Here is a tiny trained network, its code and every weight. The questions are about switching its units off for an input and a class, where a switched-off unit gives its printed mean instead of its output.

import numpy as np


def w(rows, s, z=0):
    codes = np.array(rows[::2]) - 128.0
    scale = np.full(codes.shape[1], s)
    scale[-1] = z or s
    return codes * scale


def norm(h):
    return h / np.sqrt((h * h).mean(-1, keepdims=True) + 1e-5)


def f(y):
    return np.maximum(y, 0)


def log_softmax(a):
    a = a - a.max(-1, keepdims=True)
    return a - np.log(np.exp(a).sum(-1, keepdims=True))


def net(x, mask):
    res = np.array(x, float).reshape(1, 8) / 4 @ E
    u = 0
    for l in range(4):
        y = f(norm(res) @ A[l][:, :-1].T + A[l][:, -1])
        res = res + np.where(mask[u : u + 3], y, B[l][:, -1]) @ B[l][:, :-1]
        u += 3
    return log_softmax(norm(res)[-1] @ U[:, :-1].T + U[:, -1])


A, B = {}, {}
E = w([
[165,164,233,157,139,72,174,143,162],'x0',
[74,69,107,248,77,50,165,158,124],'x1',
[150,146,32,226,167,126,107,82,153],'x2',
[82,58,180,113,33,164,113,165,114],'x3',
[190,57,98,170,123,178,135,185,173],'x4',
[94,108,134,153,52,83,129,244,150],'x5',
[118,113,76,84,176,105,175,167,149],'x6',
[146,254,122,90,115,175,71,96,172],'x7',
],0.0073)
A[0] = w([
[95,254,163,20,159,150,94,82,121,162],'L0N0',
[100,78,93,35,167,147,134,145,75,3],'L0N1',
[124,161,58,166,186,125,107,120,134,34],'L0N2',
],0.0085,0.0032)
B[0] = w([
[87,244,21,33,202,53,151,116,43,255],'L0N0',
[212,86,180,133,104,139,145,72,137,168],'L0N1',
[72,183,100,79,98,147,138,140,154,167],'L0N2',
],0.011,0.0082)
A[1] = w([
[126,38,162,117,2,153,149,213,43,95],'L1N0',
[149,212,119,215,175,130,110,63,167,2],'L1N1',
[215,207,188,226,136,176,111,116,192,82],'L1N2',
],0.0064,0.0022)
B[1] = w([
[47,106,142,140,162,122,81,155,197,254],'L1N0',
[76,72,176,120,146,136,93,175,228,181],'L1N1',
[255,112,154,157,54,172,139,86,101,168],'L1N2',
],0.0091,0.0046)
A[2] = w([
[59,123,131,136,105,166,23,2,64,198],'L2N0',
[136,130,148,206,158,35,210,116,62,4],'L2N1',
[139,105,24,168,145,179,107,123,155,143],'L2N2',
],0.0078,0.0026)
B[2] = w([
[255,191,195,149,80,156,164,59,117,253],'L2N0',
[110,187,102,35,168,119,146,93,72,221],'L2N1',
[113,83,101,71,189,107,152,122,117,230],'L2N2',
],0.0094,0.0039)
A[3] = w([
[86,165,163,211,76,9,175,143,107,108],'L3N0',
[110,184,148,67,92,166,113,167,1,1],'L3N1',
[57,156,95,186,52,156,73,80,88,116],'L3N2',
],0.0081,0.0051)
B[3] = w([
[216,83,103,3,241,207,215,26,5,254],'L3N0',
[60,254,4,107,65,133,92,191,106,228],'L3N1',
[231,88,145,140,172,166,177,19,151,178],'L3N2',
],0.007,0.004)
U = w([
[212,120,201,170,52,195,117,71,145,11],'0',
[38,8,150,131,138,111,150,157,114,147],'1',
[162,190,82,56,200,119,174,75,62,254],'2',
[34,194,78,177,74,59,48,247,168,39],'3',
],0.014,0.0044)

Each question gives the input, the list of numbers given to net, and the class t.
The units are the neurons (one row each of A and B). Each row of codes is followed by its name. A weight is (code - 128) times the scale printed after its matrix; where a second scale follows, it is the last column's (A, B and U).
mask holds one flag per neuron, layer by layer. A switched-off neuron (its flag False) gives its mean, the last column of its row in B, instead of its output. The means were averaged over made-up inputs and are rounded, as every weight is.
A unit's drop is (log p(t) with every unit on - log p(t) with that unit switched off) / (log p(t) with every unit on - log p(t) with every unit switched off).
The circuit of an input: a set's keep is (log p(t) with only the set's units on - log p(t) with every unit switched off) / (log p(t) with every unit on - log p(t) with every unit switched off). Starting from all 12 units, units are removed one at a time, each time the one whose removal leaves the highest keep (on an exact tie, the one counted first), for as long as the keep stays at least 0.8.
units of the circuit, in order: the units of the circuit, biggest drop first
most important unit: the unit with the biggest drop
k most important neurons: the k neurons with the biggest drops, biggest first
top k neurons in layer l: the k neurons of layer l with the biggest drops, biggest first
input [-6,7,-4,0,4,-3,-3,2], class 1: most important unit : L0N0
input [1,8,2,-7,3,-7,-1,-2], class 1: units of the circuit, in order : L1N1, L0N0
input [0,6,-6,-4,-3,8,-7,-2], class 1: units of the circuit, in order : L0N0, L1N0, L3N0
input [7,3,4,0,6,-4,3,6], class 0: 2 most important neurons : L0N0, L1N2
input [3,-4,-4,8,-3,1,3,-3], class 3: units of the circuit, in order : L3N0, L3N1
input [3,7,7,-6,3,8,-6,7], class 0: units of the circuit, in order : L0N0, L1N2
input [-6,0,5,6,-3,-2,6,-6], class 0: units of the circuit, in order : L0N0, L0N1
input [-8,2,8,-2,1,3,-3,-8], class 1: 3 most important neurons : L0N0, L2N2, L3N0
input [7,6,-4,5,6,-5,3,3], class 1: units of the circuit, in order : L0N0, L2N0
input [-5,0,-3,6,-1,0,-6,-1], class 0: 2 most important neurons : L2N0, L0N0
input [3,-2,8,-3,0,-5,-1,-8], class 1: 3 most important neurons : L1N1, L0N0, L0N2
input [-5,8,4,5,-8,8,3,4], class 2: 2 most important neurons : L3N0, L3N2
input [5,4,4,8,-6,1,-8,-8], class 2: 2 most important neurons : L3N0, L2N1
input [4,-5,5,7,3,2,8,-4], class 1: units of the circuit, in order : L0N0
input [-5,5,8,5,3,-4,-7,0], class 0: 2 most important neurons : L0N0, L2N0
input [-3,7,3,-3,6,2,8,2], class 3: 4 most important neurons : L3N0, L0N2, L0N0, L0N1
input [3,-2,-2,-5,3,8,-5,-8], class 1: 2 most important neurons : L0N0, L1N0
input [-5,-5,5,8,-4,8,-3,-1], class 0: 3 most important neurons : L0N0, L2N0, L3N2
input [-2,4,8,-2,-2,-6,-4,-1], class 0: top 2 neurons in layer 2 : L2N0, L2N1
input [3,-4,-7,3,6,-3,-8,-7], class 1: most important unit : L1N0
